[[128 110 125 127 145 129 137 119]
 [131 121 131 105 133 131 137 138]]
->
[[131 121 131 105 133 131 137 138]
 [128 110 125 127 145 129 137 119]]

[[149 129 139 132 150 153 121 135]
 [116 130 133 141 132 115 143 126]
 [151 107 106 126 134 137 108 136]
 [117 108 116 119 124 138 116 137]
 [104 141 108 135 120 127 144 123]]
->
[[104 141 108 135 120 127 144 123]
 [116 130 133 141 132 115 143 126]
 [149 129 139 132 150 153 121 135]
 [117 108 116 119 124 138 116 137]
 [151 107 106 126 134 137 108 136]]

[[147 136 140 111 122 136 142 127 130 121 156]
 [147 150 103 125 138 143 132 132 132 106 126]
 [136 121 134 136 123 106 135 115 132 127 108]
 [117 147 103 142 137 116 152 123 146 149 153]]
->
[[147 150 103 125 138 143 132 132 132 106 126]
 [117 147 103 142 137 116 152 123 146 149 153]
 [147 136 140 111 122 136 142 127 130 121 156]
 [136 121 134 136 123 106 135 115 132 127 108]]

[[120 134]
 [105 109]
 [154 114]]
->
[[120 134]
 [154 114]
 [105 109]]

[[132 104 132 106 157 147 154 121]
 [142 116 118 128 138 118 117 142]
 [131 140 134 134 104 118 106 139]
 [151 108 110 129 148 111 111 151]
 [129 132 127 131 119 122 117 132]
 [117 131 142 117 122 144 142 115]
 [115 136 118 137 127 124 133 114]
 [116 133 144 118 118 144 141 115]]
->
[[131 140 134 134 104 118 106 139]
 [115 136 118 137 127 124 133 114]
 [116 133 144 118 118 144 141 115]
 [129 132 127 131 119 122 117 132]
 [117 131 142 117 122 144 142 115]
 [142 116 118 128 138 118 117 142]
 [151 108 110 129 148 111 111 151]
 [132 104 132 106 157 147 154 121]]

[[129 147 138 124 104 133 124 119 135 130 129 125 145 130 121]
 [126 113 116 138 151 128 133 142 124 126 125 133 113 121 132]
 [126 142 124 149 127 145 130 143 133 124 124 136 131 113 124]
 [129 104 123 119 147 115 131 126 120 130 130 125 115 136 135]
 [125 141 123 150 131 144 131 145 133 124 124 136 129 112 124]
 [131 122 136 106 119 114 124 109 125 132 132 120 132 143 130]]
->
[[129 147 138 124 104 133 124 119 135 130 129 125 145 130 121]
 [126 142 124 149 127 145 130 143 133 124 124 136 131 113 124]
 [125 141 123 150 131 144 131 145 133 124 124 136 129 112 124]
 [131 122 136 106 119 114 124 109 125 132 132 120 132 143 130]
 [126 113 116 138 151 128 133 142 124 126 125 133 113 121 132]
 [129 104 123 119 147 115 131 126 120 130 130 125 115 136 135]]
---
[[105 138 156]
 [115 126 145]]
->
[156 126]

[[117 124]
 [123 124]
 [119 124]
 [118 101]]
->
[124 123]

[[152 134 132 123 134]
 [127 128 128 128 128]
 [133 103 130 131 120]
 [128 128 128 128 128]]
->
[134 128 130 128]

[[127 133 122 124]
 [149 140 144 112]]
->
[124 144]

[[115 125]
 [107 111]
 [130 144]
 [141 125]
 [121 120]]
->
[125 107]

[[104 157]
 [148 107]
 [139 115]]
->
[157 148]
---
[[127 129 147 158 128 128 128 126 112 127 137 125]
 [130 134 116 144 122 138 130 129 126 129 121 129]
 [130 116 101 100 140 127 127 123 107 126 144 129]]
->
[[125 127 129 147 158 128 128 128 126 112 127 137]
 [129 130 134 116 144 122 138 130 129 126 129 121]
 [129 130 116 101 100 140 127 127 123 107 126 144]]

[[140 154 113 135]
 [147 157 110 121]
 [120 138 134 152]
 [111 121 144 150]
 [147 153 110 127]
 [148 158 110 130]
 [143 151 112 132]
 [114 116 145 135]
 [110 124 142 144]
 [110 121 147 145]]
->
[[135 140 154 113]
 [121 147 157 110]
 [152 120 138 134]
 [150 111 121 144]
 [127 147 153 110]
 [130 148 158 110]
 [132 143 151 112]
 [135 114 116 145]
 [144 110 124 142]
 [145 110 121 147]]

[[134 133 119 120 119 142 119 109 104 144 105 134]
 [133 132 122 119 119 141 118 110 105 145 106 136]
 [133 139 114 113 129 140 112 129 102 144 116 143]
 [133 140 115 113 130 139 113 130 103 144 117 143]
 [132 139 116 112 129 139 112 130 103 145 117 144]
 [132 131 124 117 119 140 117 111 106 146 106 137]
 [132 131 122 118 119 142 117 109 104 145 105 136]]
->
[[134 134 133 119 120 119 142 119 109 104 144 105]
 [136 133 132 122 119 119 141 118 110 105 145 106]
 [143 133 139 114 113 129 140 112 129 102 144 116]
 [143 133 140 115 113 130 139 113 130 103 144 117]
 [144 132 139 116 112 129 139 112 130 103 145 117]
 [137 132 131 124 117 119 140 117 111 106 146 106]
 [136 132 131 122 118 119 142 117 109 104 145 105]]

[[142 131 140 146 123 126]
 [135 131 150 132 132 106]]
->
[[126 142 131 140 146 123]
 [106 135 131 150 132 132]]

[[130 103]
 [115 137]]
->
[[103 130]
 [137 115]]

[[117 119 134 135 134 144 139 128 118 141 142]
 [109 131 128 131 141 154 138 118 124 136 149]
 [147 142 112 115 129 119 112 131 150 111 108]
 [124 154 111 121 150 142 117 123 141 122 137]
 [146 141 117 115 128 117 110 124 149 110 111]
 [134 125 147 129 112 108 144 136 121 119 112]
 [119 151 111 119 151 146 119 122 142 132 144]
 [138 155 102 114 144 134 110 124 150 123 124]]
->
[[142 117 119 134 135 134 144 139 128 118 141]
 [149 109 131 128 131 141 154 138 118 124 136]
 [108 147 142 112 115 129 119 112 131 150 111]
 [137 124 154 111 121 150 142 117 123 141 122]
 [111 146 141 117 115 128 117 110 124 149 110]
 [112 134 125 147 129 112 108 144 136 121 119]
 [144 119 151 111 119 151 146 119 122 142 132]
 [124 138 155 102 114 144 134 110 124 150 123]]

[[144 118 137 129 111 136 130 150]
 [131 152 136 144 132 111 132 100]
 [141 150 144 147 125 116 134 110]]
->
[[150 144 118 137 129 111 136 130]
 [100 131 152 136 144 132 111 132]
 [110 141 150 144 147 125 116 134]]

[[125 121 116 151 130]
 [135 121 116 144 133]
 [132 133 128 130 128]
 [126 121 116 150 130]
 [116 129 119 124 121]
 [132 121 116 146 133]
 [133 133 129 131 127]
 [139 120 116 142 135]
 [122 136 118 130 124]
 [129 121 116 148 131]]
->
[[130 125 121 116 151]
 [133 135 121 116 144]
 [128 132 133 128 130]
 [130 126 121 116 150]
 [121 116 129 119 124]
 [133 132 121 116 146]
 [127 133 133 129 131]
 [135 139 120 116 142]
 [124 122 136 118 130]
 [131 129 121 116 148]]

[[120 118 111 109 153 147 104]
 [123 115 107 106 152 150 105]
 [136 137 146 148 102 109 153]
 [133 137 143 144 110 112 146]
 [130 123 120 121 132 134 124]
 [137 129 132 135 114 122 142]
 [137 136 144 146 103 111 153]]
->
[[104 120 118 111 109 153 147]
 [105 123 115 107 106 152 150]
 [153 136 137 146 148 102 109]
 [146 133 137 143 144 110 112]
 [124 130 123 120 121 132 134]
 [142 137 129 132 135 114 122]
 [153 137 136 144 146 103 111]]
